[[-20  42  -4]
 [ 43   4 -16]]
->
[[ 43   4 -16]
 [-20  42  -4]]

[[-28  13 -32 -44  25  42 -45  -2  44  -8]
 [ 19  -7  18  23 -19 -23  23   0 -21  11]
 [ 15  -4  14  17 -15 -15  16  -1 -13   8]
 [ 19  -9  21  29 -17 -28  30   1 -28   6]
 [-29  14 -34 -48  25  44 -49  -2  47  -7]
 [ 29 -14  33  46 -26 -43  46   2 -45   9]
 [-28  13 -33 -45  25  43 -46  -2  44  -8]
 [  9  -5  12  17  -8 -16  18   1 -18   2]
 [-19   9 -23 -32  18  30 -32  -1  31  -5]]
->
[[-29  14 -34 -48  25  44 -49  -2  47  -7]
 [-28  13 -33 -45  25  43 -46  -2  44  -8]
 [-28  13 -32 -44  25  42 -45  -2  44  -8]
 [-19   9 -23 -32  18  30 -32  -1  31  -5]
 [  9  -5  12  17  -8 -16  18   1 -18   2]
 [ 15  -4  14  17 -15 -15  16  -1 -13   8]
 [ 19  -7  18  23 -19 -23  23   0 -21  11]
 [ 19  -9  21  29 -17 -28  30   1 -28   6]
 [ 29 -14  33  46 -26 -43  46   2 -45   9]]

[[ 36  37  38  34 -38]
 [-36  34 -34  36  40]
 [-32  32  35 -35  37]]
->
[[-36  34 -34  36  40]
 [-32  32  35 -35  37]
 [ 36  37  38  34 -38]]

[[ 19  -6 -38  33  -7   3 -23  22 -10  -1 -17  13  16]
 [-34 -10  -7 -10  41  19   7  12 -14  -4  10  13  21]
 [ 35   5 -41  34  -6  -7 -25  17  -5   5 -20   9   3]
 [ 40  17 -31  -1  16  -2  24  -4  11 -11   6  10 -10]
 [ 40  23 -24  -6  33 -10  21 -13  11  -3   7   3 -22]
 [-19   7  21  21  34 -22 -20  -7 -34  18  13 -16 -15]]
->
[[ 35   5 -41  34  -6  -7 -25  17  -5   5 -20   9   3]
 [ 19  -6 -38  33  -7   3 -23  22 -10  -1 -17  13  16]
 [ 40  17 -31  -1  16  -2  24  -4  11 -11   6  10 -10]
 [ 40  23 -24  -6  33 -10  21 -13  11  -3   7   3 -22]
 [-34 -10  -7 -10  41  19   7  12 -14  -4  10  13  21]
 [-19   7  21  21  34 -22 -20  -7 -34  18  13 -16 -15]]

[[  7  10   9   5   6   8   7  16  25  11  25   8  19  13  12]
 [-34  38  39 -35  39 -34  39 -35 -32  38  35  39  38 -34  39]
 [ 41 -38 -37  41 -37  41 -37  38  31 -38 -37 -37 -40  40 -38]
 [  5   9  10   1   8   5   9   9  14  10  23   9  15   8  12]
 [ 52 -39 -39  52 -39  52 -39  52  48 -39 -33 -39 -38  52 -39]
 [-43  47  46 -43  46 -42  46 -39 -32  47  46  46  48 -41  47]]
->
[[ 52 -39 -39  52 -39  52 -39  52  48 -39 -33 -39 -38  52 -39]
 [ 41 -38 -37  41 -37  41 -37  38  31 -38 -37 -37 -40  40 -38]
 [  7  10   9   5   6   8   7  16  25  11  25   8  19  13  12]
 [  5   9  10   1   8   5   9   9  14  10  23   9  15   8  12]
 [-34  38  39 -35  39 -34  39 -35 -32  38  35  39  38 -34  39]
 [-43  47  46 -43  46 -42  46 -39 -32  47  46  46  48 -41  47]]

[[ 17  -4 -15  22   6   8   6 -32 -20  20  -1   6  21 -10   3 -20]
 [-10   0  18 -20   5  20 -11  13  10 -31  18   7  -1   0  -1 -31]
 [ 19  -2  -4 -16   2   3  15  -6  30  -6 -23   1 -15  -2  -4  35]
 [-18  18  16  17 -10 -19  -5  24 -19   6  29  -3   7   5   1 -20]
 [  1 -17  -8 -28   0 -10  13  11   9   2  -1   8  -1  16  -5  44]
 [ 19   0  -3  -6 -13 -14  10  -8  15   9 -25   1 -20   2  -8  40]]
->
[[ 17  -4 -15  22   6   8   6 -32 -20  20  -1   6  21 -10   3 -20]
 [  1 -17  -8 -28   0 -10  13  11   9   2  -1   8  -1  16  -5  44]
 [ 19  -2  -4 -16   2   3  15  -6  30  -6 -23   1 -15  -2  -4  35]
 [ 19   0  -3  -6 -13 -14  10  -8  15   9 -25   1 -20   2  -8  40]
 [-18  18  16  17 -10 -19  -5  24 -19   6  29  -3   7   5   1 -20]
 [-10   0  18 -20   5  20 -11  13  10 -31  18   7  -1   0  -1 -31]]

[[ 15 -27 -10 -10  -3 -19   8  32  15 -34   0  -6   0]
 [ -2   4   5 -14  -3 -30   2  35 -10  34  -1  13   3]
 [-10  32  -2  -3  -2  25 -19 -32 -29  23 -27 -16   4]
 [  9  45   2   5   2 -28   3  31 -24 -42  38   1  16]
 [ -1   3  -3  -2  12  39  12  46  18  13  27  -5 -13]
 [-11   2  -6  -4 -11   5 -16 -19 -15   6  33   2  15]]
->
[[ 15 -27 -10 -10  -3 -19   8  32  15 -34   0  -6   0]
 [-11   2  -6  -4 -11   5 -16 -19 -15   6  33   2  15]
 [ -1   3  -3  -2  12  39  12  46  18  13  27  -5 -13]
 [-10  32  -2  -3  -2  25 -19 -32 -29  23 -27 -16   4]
 [  9  45   2   5   2 -28   3  31 -24 -42  38   1  16]
 [ -2   4   5 -14  -3 -30   2  35 -10  34  -1  13   3]]

[[ -8 -17 -11   1  -4]
 [ 49 -18  45  50  51]
 [ 16 -34  23  14  15]
 [ 15 -23   8  23  20]
 [-24  -8 -12 -36 -28]]
->
[[-24  -8 -12 -36 -28]
 [ -8 -17 -11   1  -4]
 [ 15 -23   8  23  20]
 [ 16 -34  23  14  15]
 [ 49 -18  45  50  51]]
---
[[ 31 -26  12 -25  11  -5   8]
 [-24  17 -16  21  -3   5   1]
 [ 11 -12  38  -4 -22 -44  -8]
 [-22  14  12  23 -43 -28 -24]
 [ 13  -8  20 -10  25  -8  11]
 [  0   3 -33  -6  30  41  14]]
->
[[  8   1  -8 -24  11  14]
 [ -5   5 -44 -28  -8  41]
 [ 11  -3 -22 -43  25  30]
 [-25  21  -4  23 -10  -6]
 [ 12 -16  38  12  20 -33]
 [-26  17 -12  14  -8   3]
 [ 31 -24  11 -22  13   0]]

[[ 17   4  20]
 [ 19  29  -6]
 [ 26  46 -21]
 [ 41  46  -9]
 [ 28  11  16]
 [  9   0   8]
 [ 32  34  -2]
 [ -1  12 -18]
 [ 55  33  22]
 [ 11  14  -1]
 [ 42  20  24]]
->
[[ 20  -6 -21  -9  16   8  -2 -18  22  -1  24]
 [  4  29  46  46  11   0  34  12  33  14  20]
 [ 17  19  26  41  28   9  32  -1  55  11  42]]

[[ -3   8  14]
 [ -2  39  11]
 [ -1 -15   5]
 [  0   0  -3]
 [ -7  -4  14]
 [ -1   3  -1]
 [ -4   8  19]
 [ -1  -6   6]
 [-20 -35  44]
 [ -1   0  -2]
 [ -2   1   5]]
->
[[ 14  11   5  -3  14  -1  19   6  44  -2   5]
 [  8  39 -15   0  -4   3   8  -6 -35   0   1]
 [ -3  -2  -1   0  -7  -1  -4  -1 -20  -1  -2]]

[[ 10  -4   2 -17   3   3  18 -44   9   4  17 -11]
 [-10 -30  10 -38  25 -24  18 -15   6  -8 -11  19]]
->
[[-11  19]
 [ 17 -11]
 [  4  -8]
 [  9   6]
 [-44 -15]
 [ 18  18]
 [  3 -24]
 [  3  25]
 [-17 -38]
 [  2  10]
 [ -4 -30]
 [ 10 -10]]

[[-15  -6  44 -20  22  -9]
 [ -1  -8 -40  16   9 -11]]
->
[[ -9 -11]
 [ 22   9]
 [-20  16]
 [ 44 -40]
 [ -6  -8]
 [-15  -1]]

[[-38  12  24 -32  13 -18  -4  14   3   6]
 [-38   0  24 -10  13 -18 -11   6  -2  12]
 [ 32 -29  24   1  -7  15  31 -10  14 -24]
 [ 49 -23  -5  35 -36  37  -4  -2   9  -6]]
->
[[  6  12 -24  -6]
 [  3  -2  14   9]
 [ 14   6 -10  -2]
 [ -4 -11  31  -4]
 [-18 -18  15  37]
 [ 13  13  -7 -36]
 [-32 -10   1  35]
 [ 24  24  24  -5]
 [ 12   0 -29 -23]
 [-38 -38  32  49]]
